Here is a tiny trained network, its code and every weight. The questions are about switching its units off for an input and a class, where a switched-off unit gives its printed mean instead of its output.

import numpy as np


def w(rows, s, z=0):
    codes = np.array(rows[::2]) - 128.0
    scale = np.full(codes.shape[1], s)
    scale[-1] = z or s
    return codes * scale


def f(y):
    return y / 2 * (1 + np.tanh(0.7978845608 * (y + 0.044715 * y**3)))


def log_softmax(a):
    a = a - a.max(-1, keepdims=True)
    return a - np.log(np.exp(a).sum(-1, keepdims=True))


def net(x, mask):
    res = np.array(x, float).reshape(1, 7) / 4 @ E
    y = f(res @ A[0][:, :-1].T + A[0][:, -1])
    res = res + np.where(mask, y, B[0][:, -1]) @ B[0][:, :-1]
    return log_softmax(res[-1] @ U[:, :-1].T + U[:, -1])


A, B = {}, {}
E = w([
[111,214,201],'x0',
[144,251,143],'x1',
[53,52,123],'x2',
[108,178,49],'x3',
[206,136,189],'x4',
[1,17,165],'x5',
[126,112,118],'x6',
],0.0069)
A[0] = w([
[120,106,124,7],'n1',
[161,150,161,36],'n2',
[102,123,250,177],'n3',
[123,54,188,196],'n4',
[196,109,82,250],'n5',
[136,159,196,186],'n6',
[172,177,69,231],'n7',
[100,165,128,106],'n8',
[85,141,28,254],'n9',
[218,150,195,194],'n10',
[105,116,139,38],'n11',
[77,114,109,170],'n12',
[177,97,129,59],'n13',
[163,138,16,253],'n14',
[124,100,132,36],'n15',
[60,51,160,216],'n16',
],0.014,0.0063)
B[0] = w([
[168,59,42,121],'n1',
[190,70,71,143],'n2',
[110,118,64,208],'n3',
[96,66,110,217],'n4',
[102,67,31,220],'n5',
[114,97,135,193],'n6',
[114,76,2,240],'n7',
[146,148,142,139],'n8',
[56,215,105,228],'n9',
[122,48,53,240],'n10',
[165,151,168,123],'n11',
[104,100,132,171],'n12',
[199,57,57,134],'n13',
[78,128,34,243],'n14',
[126,65,81,126],'n15',
[50,126,130,248],'n16',
],0.0073,0.011)
U = w([
[123,154,45,81],'0',
[134,198,255,2],'1',
[95,190,97,113],'2',
[8,120,90,243],'3',
[177,88,84,23],'4',
],0.011,0.0064)

Each question gives the input, the list of numbers given to net, and the class t.
The units are the neurons (one row each of A and B). Each row of codes is followed by its name. A weight is (code - 128) times the scale printed after its matrix; where a second scale follows, it is the last column's (A, B and U).
mask holds one flag per neuron, in row order. A switched-off neuron (its flag False) gives its mean, the last column of its row in B, instead of its output. The means were averaged over made-up inputs and are rounded, as every weight is.
A unit's drop is (log p(t) with every unit on - log p(t) with that unit switched off) / (log p(t) with every unit on - log p(t) with every unit switched off).
The circuit of an input: a set's keep is (log p(t) with only the set's units on - log p(t) with every unit switched off) / (log p(t) with every unit on - log p(t) with every unit switched off). Starting from the 12 units with the biggest drops (on a tie, the unit counted first), units are removed one at a time, each time the one whose removal leaves the highest keep (on an exact tie, the one counted first), for as long as the keep stays at least 0.8.
units of the circuit, in order: the units of the circuit, biggest drop first
k most important neurons: the k neurons with the biggest drops, biggest first
drop of u: that unit's drop, to one decimal
input [6,7,-8,1,6,7,0], class 0: units of the circuit, in order	n16, n2
input [-8,0,1,-8,5,-8,-5], class 4: units of the circuit, in order	n9, n13
input [-7,7,8,-7,7,-3,8], class 4: 4 most important neurons	n9, n16, n14, n13
input [-1,-5,-3,-4,3,-4,-3], class 4: units of the circuit, in order	n9, n16
input [0,-5,2,-3,1,-8,1], class 4: units of the circuit, in order	n9, n16
input [-4,4,7,-5,7,-3,7], class 4: 3 most important neurons	n9, n16, n14
input [5,6,-7,-2,-4,-1,2], class 4: 2 most important neurons	n9, n16
input [8,7,0,-3,0,2,0], class 2: drop of n8	0.1
input [8,-7,-1,-7,4,-5,-6], class 4: drop of n14	0.1
input [5,2,-5,-8,-2,-5,-1], class 4: drop of n9	0.2
